Here is a tiny trained network, its code and every weight. The questions are about switching its units off for an input and a target symbol, where a switched-off unit gives its printed mean instead of its output.

import numpy as np


def w(rows, s, z=0):
    codes = np.array(rows[::2]) - 128.0
    scale = np.full(codes.shape[1], s)
    scale[-1] = z or s
    return codes * scale


def f(y):
    return y / 2 * (1 + np.tanh(0.7978845608 * (y + 0.044715 * y**3)))


def softmax(a):
    e = np.exp(a - a.max(-1, keepdims=True))
    return e / e.sum(-1, keepdims=True)


def log_softmax(a):
    a = a - a.max(-1, keepdims=True)
    return a - np.log(np.exp(a).sum(-1, keepdims=True))


def net(x, mask):
    ids = ['ελμξσψω'.index(c) for c in x.split()]
    T = len(ids)
    res = E[ids] + P[:T]
    q, k, v = (res @ M[0].T for M in (Q, K, V))
    z = softmax(np.where(np.tri(T) > 0, q @ k.T / 3**0.5, -1e9)) @ v
    res = res + np.where(mask[0], z, O[0][:, -1]) @ O[0][:, :-1]
    y = f(res @ A[0][:, :-1].T + A[0][:, -1])
    res = res + np.where(mask[1:13], y, B[0][:, -1]) @ B[0][:, :-1]
    return log_softmax(res[-1] @ U[:, :-1].T + U[:, -1])


Q, K, V, O, A, B = {}, {}, {}, {}, {}, {}
E = w([
[186,75,202,120],'ε',
[133,233,210,120],'λ',
[112,140,223,224],'μ',
[24,91,124,97],'ξ',
[172,192,188,4],'σ',
[220,198,184,131],'ψ',
[215,81,63,146],'ω',
],0.016)
P = w([
[202,109,255,130],'0',
[178,120,221,130],'1',
[166,130,196,142],'2',
[158,127,165,138],'3',
[155,132,143,138],'4',
[150,140,124,143],'5',
[140,132,112,145],'6',
[147,131,96,137],'7',
[153,126,128,136],'8',
],0.0081)
Q[0] = w([
[186,59,169,95],'H0',
[228,181,197,173],'H0',
[32,124,1,124],'H0',
],0.0097)
K[0] = w([
[166,95,118,86],'H0',
[108,129,5,162],'H0',
[194,153,237,146],'H0',
],0.015)
V[0] = w([
[78,3,160,188],'H0',
[254,113,80,109],'H0',
[176,198,76,219],'H0',
],0.0071)
O[0] = w([
[142,145,17,185,208],'H0',
[248,194,1,161,246],'H0',
[206,194,240,171,61],'H0',
],0.006,0.0013)
A[0] = w([
[147,156,142,170,162],'N0',
[160,182,71,180,130],'N1',
[148,24,125,185,167],'N2',
[2,97,111,51,254],'N3',
[114,84,7,103,107],'N4',
[161,103,155,164,174],'N5',
[91,191,125,120,144],'N6',
[131,176,57,130,146],'N7',
[72,116,239,208,109],'N8',
[133,166,137,46,110],'N9',
[92,216,133,120,173],'N10',
[76,153,153,62,99],'N11',
],0.011,0.0092)
B[0] = w([
[82,105,110,200,210],'N0',
[102,227,148,143,198],'N1',
[231,150,64,53,186],'N2',
[165,38,154,139,249],'N3',
[48,226,134,97,144],'N4',
[118,102,79,202,206],'N5',
[112,102,175,42,165],'N6',
[59,102,91,110,159],'N7',
[65,148,73,138,254],'N8',
[175,127,115,51,165],'N9',
[96,93,247,88,214],'N10',
[62,189,77,2,168],'N11',
],0.0088,0.009)
U = w([
[239,39,173,153,78],'ε',
[46,136,179,89,36],'λ',
[176,153,136,131,241],'μ',
[183,95,56,93,126],'ξ',
[23,84,84,174,44],'σ',
[173,106,117,34,1],'ψ',
[113,2,125,106,246],'ω',
],0.0091,0.0068)

Each question gives the input, a string of symbols that net reads in full, and the target symbol t.
The units are the heads (3 rows each of Q, K, V and O) and the neurons (one row each of A and B). Each row of codes is followed by its name. A weight is (code - 128) times the scale printed after its matrix; where a second scale follows, it is the last column's (O, A, B and U).
mask holds one flag per unit, heads first, then neurons. A switched-off unit (its flag False) gives its mean, the last column of its rows in O or B, instead of its output. The means were averaged over made-up inputs and are rounded, as every weight is.
A unit's drop is (log p(t) with every unit on - log p(t) with that unit switched off) / (log p(t) with every unit on - log p(t) with every unit switched off).
The circuit of an input: a set's keep is (log p(t) with only the set's units on - log p(t) with every unit switched off) / (log p(t) with every unit on - log p(t) with every unit switched off). Starting from the 12 units with the biggest drops (on a tie, the unit counted first), units are removed one at a time, each time the one whose removal leaves the highest keep (on an exact tie, the one counted first), for as long as the keep stays at least 0.8.
circuit, biggest first: the units of the circuit, biggest drop first
most important unit: the unit with the biggest drop
k most important neurons: the k neurons with the biggest drops, biggest first
drop of u: that unit's drop, to one decimal
input μ λ μ λ σ λ σ λ σ, target ψ: most important unit : N9
input λ λ μ λ λ λ λ, target λ: circuit, biggest first : [H0; N10]
input λ σ ξ ω, target μ: 2 most important neurons : [N1; N4]
input λ λ ψ μ σ λ λ ε, target ε: circuit, biggest first : [N8; N11]
input μ ξ ξ ε ξ σ, target ω: 4 most important neurons : [N3; N2; N1; N4]
input λ λ λ λ μ λ ξ ω ε, target ε: circuit, biggest first : [N8; H0]
input μ ω λ σ ε, target μ: 2 most important neurons : [N3; N1]
input λ λ λ λ λ ξ λ ψ, target ω: 3 most important neurons : [N1; N2; N4]
input ξ λ ξ λ ψ λ λ, target ω: drop of N3 : 0.5
input ξ λ λ λ λ, target ω: drop of N3 : 0.4
input ε ξ μ μ ε λ σ ψ, target ω: drop of H0 : 1.5
